Below are the code and all the weights of a small trained network. Each question names an input and a target symbol and asks about switching units off, where a switched-off unit gives its printed mean instead of its output.

import numpy as np


def w(rows, s, z=0):
    codes = np.array(rows[::2]) - 128.0
    scale = np.full(codes.shape[1], s)
    scale[-1] = z or s
    return codes * scale


def norm(h):
    return h / np.sqrt((h * h).mean(-1, keepdims=True) + 1e-5)


def f(y):
    return np.maximum(y, 0)


def softmax(a):
    e = np.exp(a - a.max(-1, keepdims=True))
    return e / e.sum(-1, keepdims=True)


def log_softmax(a):
    a = a - a.max(-1, keepdims=True)
    return a - np.log(np.exp(a).sum(-1, keepdims=True))


def net(x, mask):
    ids = ['ΔΘΛΣαεμξτφψω'.index(c) for c in x.split()]
    T = len(ids)
    res = E[ids] + P[:T]
    r = norm(res)
    for j in range(2):
        rows = slice(2 * j, 2 * j + 2)
        q, k, v = (r @ M[0][rows].T for M in (Q, K, V))
        z = softmax(np.where(np.tri(T) > 0, q @ k.T / 2**0.5, -1e9)) @ v
        o = O[0][rows]
        res = res + np.where(mask[j], z, o[:, -1]) @ o[:, :-1]
    y = f(norm(res) @ A[0][:, :-1].T + A[0][:, -1])
    res = res + np.where(mask[2:14], y, B[0][:, -1]) @ B[0][:, :-1]
    return log_softmax(norm(res)[-1] @ U[:, :-1].T + U[:, -1])


Q, K, V, O, A, B = {}, {}, {}, {}, {}, {}
E = w([
[113,113,60,144,183,70,167,141,56],'Δ',
[166,117,101,107,81,159,7,52,89],'Θ',
[43,61,107,139,139,84,130,129,43],'Λ',
[122,35,51,122,110,192,113,96,190],'Σ',
[77,45,74,108,189,65,134,143,58],'α',
[190,138,96,121,92,146,89,4,76],'ε',
[156,169,159,123,80,115,53,34,65],'μ',
[139,78,103,148,189,131,123,190,30],'ξ',
[66,68,130,38,127,138,73,75,204],'τ',
[130,24,152,119,143,139,199,48,187],'φ',
[113,108,233,167,112,136,175,120,147],'ψ',
[190,150,122,138,110,37,50,139,181],'ω',
],0.0042)
P = w([
[69,191,129,254,240,145,92,101,178],'0',
[124,108,122,213,173,121,107,110,127],'1',
[144,106,130,164,145,118,126,128,115],'2',
[161,103,131,128,117,125,130,146,120],'3',
[172,102,136,95,89,124,142,162,126],'4',
[187,102,137,56,71,123,155,181,127],'5',
[201,110,146,35,39,130,159,199,123],'6',
],0.0027)
Q[0] = w([
[175,158,102,134,110,82,92,72,70],'H0',
[216,138,189,106,2,197,140,81,220],'H0',
[181,111,138,106,85,169,75,20,96],'H1',
[98,119,73,176,229,41,109,132,19],'H1',
],0.009)
K[0] = w([
[141,125,198,145,120,112,125,92,228],'H0',
[205,80,143,6,27,78,172,169,115],'H0',
[183,136,185,160,74,152,160,191,53],'H1',
[55,195,136,254,234,167,92,80,164],'H1',
],0.0069)
V[0] = w([
[98,171,150,128,91,255,69,91,114],'H0',
[252,180,61,192,152,118,148,140,135],'H0',
[145,193,138,176,70,7,60,158,96],'H1',
[91,173,198,162,79,94,194,63,125],'H1',
],0.0048)
O[0] = w([
[133,119,216,83,113,244,200,145,143,249],'H0',
[114,147,173,1,95,69,81,107,212,191],'H0',
[210,65,74,158,137,109,172,77,210,118],'H1',
[134,122,71,77,35,206,87,166,176,153],'H1',
],0.0052,0.0013)
A[0] = w([
[115,86,40,112,99,183,141,155,177,91],'N0',
[70,120,78,132,108,142,81,255,175,96],'N1',
[197,116,96,132,126,99,65,91,180,127],'N2',
[107,88,85,156,146,185,193,145,132,121],'N3',
[99,149,221,93,188,80,158,140,135,111],'N4',
[152,184,90,154,106,160,66,111,85,75],'N5',
[130,87,122,148,164,147,234,145,147,63],'N6',
[186,132,166,58,129,150,101,124,133,154],'N7',
[104,232,160,93,137,150,58,120,120,189],'N8',
[112,223,83,99,117,64,2,137,184,36],'N9',
[134,169,214,89,146,140,128,67,74,1],'N10',
[97,100,158,117,162,169,219,177,166,156],'N11',
],0.0073,0.0046)
B[0] = w([
[154,133,205,165,99,55,116,202,137,189],'N0',
[92,210,77,98,138,116,158,32,178,158],'N1',
[134,148,140,93,183,129,182,157,92,245],'N2',
[182,159,105,156,78,155,174,115,156,182],'N3',
[184,177,189,149,127,187,158,72,183,182],'N4',
[109,43,126,102,146,88,151,179,208,157],'N5',
[81,74,80,100,69,183,169,111,146,156],'N6',
[82,133,127,168,131,135,97,76,129,253],'N7',
[160,77,116,90,71,87,154,130,68,205],'N8',
[231,158,69,73,115,254,22,228,129,173],'N9',
[101,168,68,130,103,79,139,242,159,169],'N10',
[97,124,124,110,201,82,59,163,114,217],'N11',
],0.0077,0.0051)
U = w([
[215,159,64,79,151,177,53,156,139,206],'Δ',
[53,111,98,90,165,221,168,128,231,111],'Θ',
[193,101,30,220,78,165,173,90,148,165],'Λ',
[106,194,228,89,127,139,166,225,80,2],'Σ',
[152,108,87,229,172,46,57,97,68,181],'α',
[71,119,178,118,190,86,4,114,177,130],'ε',
[137,33,156,139,39,97,101,213,192,68],'μ',
[202,156,209,151,145,156,130,26,148,201],'ξ',
[72,127,118,180,145,226,136,182,46,120],'τ',
[57,128,67,41,70,123,136,78,90,152],'φ',
[140,254,99,166,85,57,136,138,212,89],'ψ',
[157,72,115,79,213,62,225,146,172,66],'ω',
],0.0073,0.0025)

Each question gives the input, a string of symbols that net reads in full, and the target symbol t.
The units are the heads (2 rows each of Q, K, V and O) and the neurons (one row each of A and B). Each row of codes is followed by its name. A weight is (code - 128) times the scale printed after its matrix; where a second scale follows, it is the last column's (O, A, B and U).
mask holds one flag per unit, heads first, then neurons. A switched-off unit (its flag False) gives its mean, the last column of its rows in O or B, instead of its output. The means were averaged over made-up inputs and are rounded, as every weight is.
A unit's drop is (log p(t) with every unit on - log p(t) with that unit switched off) / (log p(t) with every unit on - log p(t) with every unit switched off).
The circuit of an input: a set's keep is (log p(t) with only the set's units on - log p(t) with every unit switched off) / (log p(t) with every unit on - log p(t) with every unit switched off). Starting from the 12 units with the biggest drops (on a tie, the unit counted first), units are removed one at a time, each time the one whose removal leaves the highest keep (on an exact tie, the one counted first), for as long as the keep stays at least 0.8.
circuit, biggest first: the units of the circuit, biggest drop first
top k neurons: the k neurons with the biggest drops, biggest first
which heads matter: for each layer, one digit per head in row order, 1 if its drop is at least 0.15 and else 0, layers parted by /
input ω Δ ξ ε, target ψ: circuit, biggest first	[N10; H1]
input μ ξ Θ ε Θ ξ, target μ: which heads matter	11
input Σ ω ξ, target Σ: which heads matter	01
input α α ω ε μ ψ, target μ: top 3 neurons	[N0; N6; N11]
input ξ Σ ε ε, target φ: circuit, biggest first	[H0; N7; N0; N8]
input ψ Λ Δ μ α, target ψ: top 2 neurons	[N1; N0]
input ω Λ μ φ μ, target ω: circuit, biggest first	[N2; H0; N5]
input Σ ω ε Λ Σ, target Λ: circuit, biggest first	[H0; N3]
input Λ Θ ε ξ φ Λ, target Λ: which heads matter	10
input τ ψ φ ξ τ, target ξ: circuit, biggest first	[N4; H1]
input φ ψ Σ ψ τ, target ψ: top 3 neurons	[N1; N3; N0]
input Θ μ ω Θ α, target Θ: top 2 neurons	[N6; N11]
input τ φ Λ ε, target ω: which heads matter	00
input μ φ Δ Σ φ μ ψ, target μ: which heads matter	11
input Σ Θ ε ψ ε, target μ: circuit, biggest first	[H1; N5; N0]
input ε μ ε ε Δ ψ, target Δ: circuit, biggest first	[H0; N9]
input μ Θ Θ μ Λ ε, target ξ: which heads matter	01
input φ φ μ Δ φ, target Δ: circuit, biggest first	[H1; H0; N9]
input α α ψ, target α: which heads matter	10
input φ φ Θ ψ, target Θ: which heads matter	10
input ε ε μ Δ Σ α, target ε: which heads matter	10
input φ ψ μ Θ τ Σ φ, target Σ: circuit, biggest first	[H1]
input ψ ε α τ, target α: which heads matter	11
input Σ τ ψ Λ Δ, target Σ: circuit, biggest first	[H1; N4; N10]
